Each new row is followed by what is left after taking away its nearest point in the smallest flat space through zero that holds the last named rows
zed (5 x 14)
[[ 24.9 -20.5   5.3   5.5   1.7 -27.4   2.1 -34.3 -10.5  21.8   0.7  10.9
    4.8  16.6]
 [ 18.1  -9.1  -0.2   9.1  -1.4 -11.9  18.1 -40.0   3.8   6.9  20.5  14.5
    7.7   6.7]
 [ 38.2  -6.3 -16.3  22.2 -10.1 -24.0  23.0 -37.5   0.0  24.1  28.0  -0.1
    2.9  28.6]
 [  5.8   6.9  33.3 -15.7   5.9  -2.5  26.7 -37.2   1.0   3.6  22.3  10.1
    8.3  -7.6]
 [ 35.2   6.3  -3.9  -2.6 -14.9 -11.3  11.1 -31.3   3.1  17.6   8.6  13.7
    0.3  19.7]]
New rows
[-27.7 -37.3  -3.9   4.9 -25.2  25.1  33.5 -19.9  20.4 -18.3 -29.8  36.9
 -11.9   1.1] | [-19.7 -25.0   7.6   2.0 -23.8  13.0  40.3   0.3   4.6   4.5 -25.7   2.1
 -19.7  17.5]
[  4.9  44.3 -30.7   1.3  36.1  -0.9   0.7  12.4 -18.1  14.1 -26.2  -4.4
  -1.4   4.0] | [  0.0  33.7 -24.0   4.4  43.1  -2.1   8.5  -9.1 -14.9   7.3 -16.7   8.1
   6.2  -5.3]
[  8.6   4.3   1.8   6.2  -0.8 -32.0 -16.1  33.4 -11.8  10.3  -3.4  -3.7
 -16.1  16.7] | [  0.5   6.3   6.2   3.8   0.6 -19.1  -3.4  12.3   1.8  -7.1  10.9  15.2
  -8.6   0.4]
Zufa (4 x 14)
[[-30.7  46.9  -6.9   6.1  -2.8   2.4 -12.2  -6.2  25.0   2.0 -14.5  25.0
  -14.7  16.9]
 [-12.4  20.6  -7.1  11.3  -9.5   5.5 -24.2  -3.0  29.0   0.2  -6.3  26.0
   -4.7  -3.5]
 [-10.9  18.7 -13.7  31.7  -0.9   9.2  19.4  -5.7  40.2   0.7 -11.3   7.0
   -9.0  -8.6]
 [ -2.5  22.2 -24.6  35.3   0.5   4.8  -0.2   9.6  28.2   4.1   4.9  14.6
  -13.0  13.1]]
New rows
[  8.0   8.3  18.7  27.7  -6.9   6.0 -38.3   3.4 -24.3   8.3  14.4 -26.1
  14.6   2.0] | [ -3.6  18.0  21.4  30.7  -5.1   8.9 -19.3  -6.1 -12.5   7.4   1.8 -30.0
  11.6  -3.6]
[ 29.7 -15.4 -45.8 -32.1  18.2  30.8 -13.7   7.0   3.9  15.7 -16.1  -2.6
  13.6  31.6] | [ 18.8 -10.2 -39.2 -34.1  16.6  34.2  -3.0  -4.6  16.1  13.6 -29.6  -3.4
  14.1  19.3]
[ 16.2  -8.7 -13.3   3.0 -19.7  20.8 -42.5  27.6  14.0  -7.5  11.9  15.4
  -3.1   9.3] | [  1.5  -2.7  -0.1  -9.1 -10.0  19.5   0.2  13.1   6.3  -9.2  -5.6  -7.5
  -5.1   7.6]
sozez (5 x 14)
[[-46.7   9.9   7.5  -9.4 -23.5   3.7   4.3  31.2  17.2  10.7 -13.4  45.7
  -62.5 -21.9]
 [ -0.5  -1.6  17.2 -21.1   4.7   7.8 -37.9  -0.1  22.0  10.6 -29.2 -21.7
    4.6 -18.8]
 [-28.8  -1.1  38.9 -29.1   0.9   2.6 -35.7  18.4  31.5  13.4 -42.8  -5.5
  -27.5 -34.1]
 [ -7.9 -22.4  36.9 -25.1  23.0 -42.9 -14.2  -0.9 -11.3  -6.9  14.9  -4.6
  -19.8  13.0]
 [-12.8 -10.2  39.2 -45.9  12.0 -49.5 -46.6 -12.2  -5.5   2.7  -7.3   6.5
  -22.2   5.8]]
New rows
[  8.1  17.8  -8.3   3.4  27.6  -4.1  41.2 -39.5  -8.8  26.1   3.7  12.7
   2.5 -38.1] | [  8.1   6.6  -7.4 -10.7  32.2  -2.7  21.8 -33.3   1.5  32.0  11.3   4.6
 -11.4 -38.2]
[-40.6  11.7  30.7  11.5  -7.0  -8.5  26.8 -19.7  29.0   7.6  15.4   5.9
   6.3  18.9] | [-28.0   9.3  15.7   4.4  -8.2   1.5   6.9 -24.8  36.3  14.2  20.1  -4.4
  12.3  21.6]
[ -3.8   1.6 -11.2  13.7  14.7  17.2 -13.5  39.2  -9.4 -27.6  19.7 -16.9
  11.5 -33.5] | [ -7.1  11.8  -9.4   3.6   7.3  -2.8 -23.4  24.6 -21.0 -27.6  13.9   2.3
  11.1 -27.4]
gubo (4 x 14)
[[-26.5 -24.9  18.4 -11.8   3.7  55.5  17.7   4.3  21.0 -46.2  10.1 -19.9
   18.8 -22.3]
 [-32.6 -17.9   4.9  -4.7  12.3  -3.6  36.2  14.8 -26.8   2.7  12.1   2.3
   -0.2 -37.0]
 [  6.6 -39.0   8.7   5.3 -22.2  -6.9   9.2   8.9  -5.5  -6.3   3.1 -11.1
   -6.4 -22.3]
 [-19.0  -6.5  31.8 -17.6 -29.8  28.4  34.2 -39.2  15.4 -38.9  14.0 -11.5
   25.0  -9.8]]
New rows
[ -6.2   9.0  12.4  -9.1 -31.4 -44.6  20.2 -13.0  -8.3  14.0 -15.6  26.4
  -1.1  -7.2] | [ -8.4   2.5   5.4  -7.8  -8.2  -7.6  -0.5  10.9  12.2  -4.2 -20.2  16.0
   1.3  -5.0]
[-15.9  38.3  -7.5  25.9 -13.7  28.1  -0.8  -3.4  34.5 -21.0 -25.0 -19.9
 -17.0 -25.4] | [-13.2  33.9 -10.2  30.0 -18.8   3.1   6.1  -0.9  17.3  -4.0 -24.4 -14.0
 -25.4 -32.4]
roluv (2 x 14)
[[-32.9   9.0 -17.3  32.7  -8.4 -27.6  -3.5   6.8  -4.9   4.6  -5.4 -22.3
  -32.6  17.7]
 [-42.3  21.5 -15.5  23.3   5.3 -38.0   5.0  -3.6  -5.1   1.8 -13.3 -27.1
  -42.8  13.5]]
New rows
[  7.7  29.1  15.0 -28.3  30.9  15.9  15.4 -22.9   3.9 -13.6  -1.6 -11.1
   4.8 -28.8] | [  2.2  13.7   0.6   9.1   2.1  15.5  -1.3  -0.8   1.0  -5.8   8.3 -17.5
   0.8 -10.1]
[-14.5  16.8  22.8 -39.6  20.1  33.1   7.4  -1.6  27.0 -15.8  -8.8  13.3
 -18.1  20.7] | [-18.0   6.7  13.4 -15.1   1.2  32.9  -3.6  12.9  25.1 -10.7  -2.3   9.1
 -20.6  32.9]
Lis (3 x 14)
[[  9.6  -8.4   6.0 -45.3 -25.1 -15.8  16.6   4.9  -1.4  -1.9 -10.1  -0.7
  -19.6  11.9]
 [ 16.4 -14.4  42.8   4.6 -20.8  30.0 -28.5  12.4 -20.3  13.6  -1.6 -13.4
   10.4  -0.5]
 [-10.1  24.6  13.0 -18.1 -26.9  14.5  -4.0  28.2 -21.4 -19.6  13.7 -50.8
   -6.3 -24.8]]
New rows
[ -7.3  28.2   8.5 -40.7 -22.2 -11.5  11.7  29.7   7.5   5.0  -5.8 -28.1
 -18.4  13.4] | [-6.0 19.4  5.9 -0.3  4.1 -2.3 -2.8 15.0 15.1 18.2 -5.8 -5.5 -0.1 17.2]
[-11.4  -3.2 -11.1 -28.2   9.1 -15.3   9.9  -1.6  15.6 -37.6  16.6  -4.6
  -5.3 -29.5] | [  1.1 -20.1   9.1 -13.5   9.5  -0.8  -7.7  -5.2  11.5 -21.9  11.7   6.4
   5.6 -21.9]
[ 20.6   1.8 -20.5 -27.0 -13.0  -9.4  12.1  40.1   8.9 -16.8  -0.6  -5.7
  18.5   7.3] | [ 21.9  -2.7 -17.5  -3.6  -1.0  -0.2   0.6  34.5  10.1  -9.3   0.4   2.7
  29.9   7.5]
Pur (2 x 14)
[[ 18.9 -32.6  15.2  12.8 -10.1  10.1  20.4  -1.1 -66.4  -7.2 -21.7   1.9
   50.5 -36.0]
 [ 17.9  -7.4  10.8  15.6   0.9   1.2  18.2  -1.5 -38.9  -0.8 -10.8  -0.5
   31.9 -27.4]]
New rows
[-12.6  40.0 -12.5  17.4  16.3  -3.4  -5.7  -3.7  13.7  11.8  -1.5  16.2
 -23.4  21.7] | [-12.2  12.3  -8.0  13.7   4.1   6.4  -4.0  -3.2 -15.3   4.7 -13.2  18.9
  -4.0  13.2]
[-15.8 -21.1   1.2  -1.4 -23.6 -14.4 -11.2  20.3  14.3  40.0  20.0 -12.1
 -37.4   4.5] | [ -3.5 -19.4   7.6  10.3 -20.0 -16.0   1.0  19.1  -5.5  41.2  15.4 -13.1
 -20.1 -12.4]
[ -7.8 -13.4 -21.4   2.2 -34.5   8.6  30.5   0.4 -38.0  21.4  -4.3  -4.6
  27.2   9.1] | [-10.7   8.7 -26.3   2.8 -25.3   0.9  26.6   0.2 -10.4  26.9   6.1  -6.6
   7.9  19.5]
Tumu (5 x 14)
[[ -2.9  -6.7   5.4  -6.5  -3.1  14.1  14.6 -13.0 -14.9  19.3   8.0 -16.5
  -42.7  -6.4]
 [ 24.6   5.0   8.1  14.5  20.3   2.6  13.8  -2.6  18.2  -1.4  19.2   1.5
   18.1  17.1]
 [ -4.0   0.8 -16.4   8.9 -12.4  29.7  26.6 -17.8 -18.3  -5.6   4.2  17.8
  -38.3  11.5]
 [-13.3  39.7 -37.2  39.2 -49.0  -3.5 -37.7   7.3 -10.3  12.3  -5.7   9.0
   42.4  17.3]
 [-31.2   2.3  -0.6  17.0 -23.5  12.1 -17.8  -8.0   6.3  28.7 -11.5   4.0
  -62.2  19.9]]
New rows
[-30.4  -6.3   3.0   9.7 -20.6  14.5 -26.2  54.1  -9.0  20.1  -5.2  13.8
 -26.1 -24.6] | [ -1.0  -5.4   6.9  13.5   1.6  20.4   0.1  49.4  -4.3   8.3  15.4  15.1
  -3.6 -18.8]
[-12.4 -15.7  -2.4  -4.8 -15.4 -16.2 -36.0  11.3 -22.6  11.1 -21.1  -6.5
  -6.9  10.9] | [ 10.4 -16.5   0.2   0.2   2.7  -5.3  -8.9   3.6 -19.0   0.9  -3.6  -1.2
  -0.3  19.8]
[  7.7  18.2   9.8  13.3  34.8  -6.5 -25.4 -10.0  13.9  14.5  -7.9  27.2
   5.0  20.4] | [  5.5  14.4   0.8  -3.7  24.6  -0.8 -14.2 -14.7 -16.4  12.5  -8.1  17.0
  -0.8  -2.3]
bos (3 x 14)
[[ 28.3   0.0 -30.6  21.4 -11.4 -36.9  19.9 -16.5  22.5 -16.1  -5.7  26.2
   -6.7 -17.7]
 [ 60.0 -21.8  -6.5  32.0   0.7   4.4  -1.5 -21.5 -11.2 -11.4  15.6   7.4
   -5.7  10.4]
 [  6.9  38.3 -14.7  -9.1 -15.8  -1.6 -26.9   9.8 -24.2  19.8 -37.1 -12.6
   45.3 -11.2]]
New rows
[ 14.5   3.0  10.9 -16.0 -12.5  34.7  -2.3 -30.3 -25.6  13.9  13.6 -33.8
  11.5   1.6] | [  1.4   5.4  -1.9 -16.3 -16.6   9.9  16.6 -32.2  -0.9   5.2  10.4 -18.4
   0.4 -12.1]
[ 32.3  12.3  39.7   6.1  -7.7  28.5   9.1  29.3 -20.7 -26.3  29.7  -6.6
 -16.9  32.4] | [ 16.3  33.7  20.2  -1.0 -19.1   1.1  17.4  33.5  -4.3 -25.8   8.5   3.6
  -8.2  12.0]
Gofo (3 x 14)
[[ -6.2  -1.4  26.4 -19.9  -9.4   2.4  -3.3   3.7 -40.6 -25.0  -7.2   4.5
   -1.4   5.0]
 [  9.2 -18.6   7.9  35.8  18.4  23.3  -2.3  -7.9  -4.7 -18.9  14.7  22.5
    2.3 -19.7]
 [  9.1  -9.2 -14.7 -18.0 -17.6 -15.0   8.2   9.2   1.1  13.3   3.4  12.2
  -14.3  25.8]]
New rows
[ 18.5  11.6  12.9  30.7  32.9 -28.8 -17.9   4.6  -6.8 -21.9  -5.5  -9.1
  10.9  -1.3] | [ 22.6   8.3   4.1  18.1  21.9 -38.9 -13.3  10.2  -5.4 -12.9  -4.9  -4.6
   3.0  14.2]
[-15.0  -9.8   7.8   1.9 -52.9  -8.9  -5.0  17.0   1.1  11.1 -11.5   4.1
   9.4   6.3] | [-14.6 -11.0   9.4  19.2 -41.6   0.6  -7.5  11.7   6.9   7.1  -7.9   4.7
  14.5  -7.0]
Ruso (5 x 14)
[[ -0.9  13.1   3.3  11.7   7.4  -4.0 -37.1  29.6  -8.6 -15.2 -30.5 -14.3
   -0.6  -7.4]
 [ 31.6  14.6 -16.2 -39.9  12.0 -12.1  -0.2   5.2   0.2   0.6   3.4 -23.3
    8.1 -13.9]
 [ -7.0  68.0  26.7  -7.8  11.6  -1.6 -50.2   1.9   8.2   1.5  -1.5  10.2
   -2.7   1.5]
 [-15.0  20.0   7.3  -6.6  14.7 -19.8  -5.8  11.4   8.4 -19.7 -16.1 -16.7
    3.7  -0.4]
 [ 12.7  36.6  18.3  17.9  -6.7  14.3 -45.5   0.4 -20.1  17.4 -16.6   7.1
  -10.5  18.2]]
New rows
[  3.4  -3.7  29.9  12.9 -27.4  14.6   8.1   5.6   9.3   0.0   8.3 -10.1
  27.0  16.5] | [  9.2  -0.4  24.7   2.4 -22.3  11.4   2.9  12.8  12.1  -4.1   9.0 -15.4
  30.3   6.0]
